Below is a small trained network, with its code and all its weights. Each question gives an input and a target symbol and asks what happens when units are switched off, that is, made to give their printed mean instead of their output.

import numpy as np


def w(rows, s, z=0):
    codes = np.array(rows[::2]) - 128.0
    scale = np.full(codes.shape[1], s)
    scale[-1] = z or s
    return codes * scale


def norm(h):
    return h / np.sqrt((h * h).mean(-1, keepdims=True) + 1e-5)


def f(y):
    return np.maximum(y, 0)


def softmax(a):
    e = np.exp(a - a.max(-1, keepdims=True))
    return e / e.sum(-1, keepdims=True)


def log_softmax(a):
    a = a - a.max(-1, keepdims=True)
    return a - np.log(np.exp(a).sum(-1, keepdims=True))


def net(x, mask):
    ids = ['ΓΩεζλμ'.index(c) for c in x.split()]
    T = len(ids)
    res = E[ids] + P[:T]
    r = norm(res)
    for j in range(3):
        rows = slice(2 * j, 2 * j + 2)
        q, k, v = (r @ M[0][rows].T for M in (Q, K, V))
        z = softmax(np.where(np.tri(T) > 0, q @ k.T / 2**0.5, -1e9)) @ v
        o = O[0][rows]
        res = res + np.where(mask[j], z, o[:, -1]) @ o[:, :-1]
    y = f(norm(res) @ A[0][:, :-1].T + A[0][:, -1])
    res = res + np.where(mask[3:19], y, B[0][:, -1]) @ B[0][:, :-1]
    return log_softmax(norm(res)[-1] @ U[:, :-1].T + U[:, -1])


Q, K, V, O, A, B = {}, {}, {}, {}, {}, {}
E = w([
[49,67,7],'Γ',
[89,153,78],'Ω',
[132,43,240],'ε',
[137,99,83],'ζ',
[93,168,84],'λ',
[104,139,80],'μ',
],0.016)
P = w([
[70,90,145],'0',
[118,72,163],'1',
[43,230,122],'2',
[248,93,129],'3',
[100,133,143],'4',
[107,159,122],'5',
[170,149,114],'6',
[151,217,122],'7',
[214,216,131],'8',
[238,197,127],'9',
[203,254,136],'10',
[218,199,113],'11',
],0.0069)
Q[0] = w([
[104,109,82],'head 1',
[153,182,131],'head 1',
[184,187,77],'head 2',
[144,249,151],'head 2',
[236,123,105],'head 3',
[137,157,60],'head 3',
],0.012)
K[0] = w([
[206,246,169],'head 1',
[183,157,144],'head 1',
[160,228,196],'head 2',
[187,89,124],'head 2',
[58,196,161],'head 3',
[153,195,22],'head 3',
],0.011)
V[0] = w([
[235,98,21],'head 1',
[175,225,176],'head 1',
[254,91,228],'head 2',
[121,161,80],'head 2',
[154,207,156],'head 3',
[106,245,128],'head 3',
],0.008)
O[0] = w([
[167,174,83,150],'head 1',
[169,156,134,85],'head 1',
[150,53,111,1],'head 2',
[187,151,185,165],'head 2',
[68,64,246,103],'head 3',
[2,160,116,149],'head 3',
],0.0094,0.0089)
A[0] = w([
[97,83,67,122],'neuron 1',
[113,125,114,115],'neuron 2',
[150,141,167,105],'neuron 3',
[38,185,177,200],'neuron 4',
[91,119,93,150],'neuron 5',
[119,235,138,127],'neuron 6',
[127,130,36,134],'neuron 7',
[132,172,61,93],'neuron 8',
[107,141,254,234],'neuron 9',
[132,8,151,73],'neuron 10',
[96,225,226,253],'neuron 11',
[161,57,209,198],'neuron 12',
[187,156,126,76],'neuron 13',
[133,152,64,141],'neuron 14',
[128,201,177,138],'neuron 15',
[203,193,88,192],'neuron 16',
],0.0087,0.0033)
B[0] = w([
[106,103,101,159],'neuron 1',
[143,151,114,141],'neuron 2',
[179,133,63,136],'neuron 3',
[144,111,137,242],'neuron 4',
[128,173,152,179],'neuron 5',
[96,149,130,251],'neuron 6',
[87,132,50,215],'neuron 7',
[147,148,92,222],'neuron 8',
[166,23,191,169],'neuron 9',
[136,180,217,137],'neuron 10',
[173,71,178,254],'neuron 11',
[140,98,253,155],'neuron 12',
[189,157,118,136],'neuron 13',
[119,149,157,215],'neuron 14',
[105,65,192,192],'neuron 15',
[100,133,137,223],'neuron 16',
],0.0071,0.0073)
U = w([
[211,212,146,96],'Γ',
[101,142,172,1],'Ω',
[82,43,87,234],'ε',
[249,193,122,212],'ζ',
[94,117,214,238],'λ',
[145,170,163,51],'μ',
],0.012,0.0034)

Each question gives the input, a string of symbols that net reads in full, and the target symbol t.
The units are the heads (2 rows each of Q, K, V and O) and the neurons (one row each of A and B). Each row of codes is followed by its name. A weight is (code - 128) times the scale printed after its matrix; where a second scale follows, it is the last column's (O, A, B and U).
mask holds one flag per unit, heads first, then neurons. A switched-off unit (its flag False) gives its mean, the last column of its rows in O or B, instead of its output. The means were averaged over made-up inputs and are rounded, as every weight is.
A unit's drop is (log p(t) with every unit on - log p(t) with that unit switched off) / (log p(t) with every unit on - log p(t) with every unit switched off).
The circuit of an input: a set's keep is (log p(t) with only the set's units on - log p(t) with every unit switched off) / (log p(t) with every unit on - log p(t) with every unit switched off). Starting from the 12 units with the biggest drops (on a tie, the unit counted first), units are removed one at a time, each time the one whose removal leaves the highest keep (on an exact tie, the one counted first), for as long as the keep stays at least 0.8.
units of the circuit, in order: the units of the circuit, biggest drop first
k most important neurons: the k neurons with the biggest drops, biggest first
which heads matter: for each layer, one digit per head in row order, 1 if its drop is at least 0.15 and else 0, layers parted by /
drop when u is switched off: that unit's drop, to one decimal
input Ω ε λ μ, target λ: which heads matter : 001
input ζ λ μ λ λ λ ζ, target λ: which heads matter : 011
input ζ ζ λ, target ζ: which heads matter : 001
input ζ ζ ε Ω, target ε: which heads matter : 010
input ζ ζ ζ, target ζ: units of the circuit, in order : [head 3]
input Ω ζ Γ ζ ζ ζ λ ζ Γ Γ, target ζ: units of the circuit, in order : [head 1; head 3]
input Γ λ λ Ω, target λ: which heads matter : 011
input Ω μ λ λ ε ζ Γ ε μ λ ε Ω, target ε: which heads matter : 011
input ζ Γ λ λ, target λ: 2 most important neurons : [neuron 15; neuron 11]
input ζ λ Ω λ ε λ λ λ λ, target λ: units of the circuit, in order : [head 3; neuron 11]
input Γ λ Ω λ Γ ζ ε ε μ, target ε: drop when neuron 11 is switched off : 0.0
input λ μ λ μ, target λ: drop when neuron 11 is switched off : 0.1
input λ ζ μ, target ζ: drop when head 3 is switched off : 1.4
input λ Γ ζ μ μ λ μ λ Γ λ ζ, target λ: most important neuron : [neuron 15]
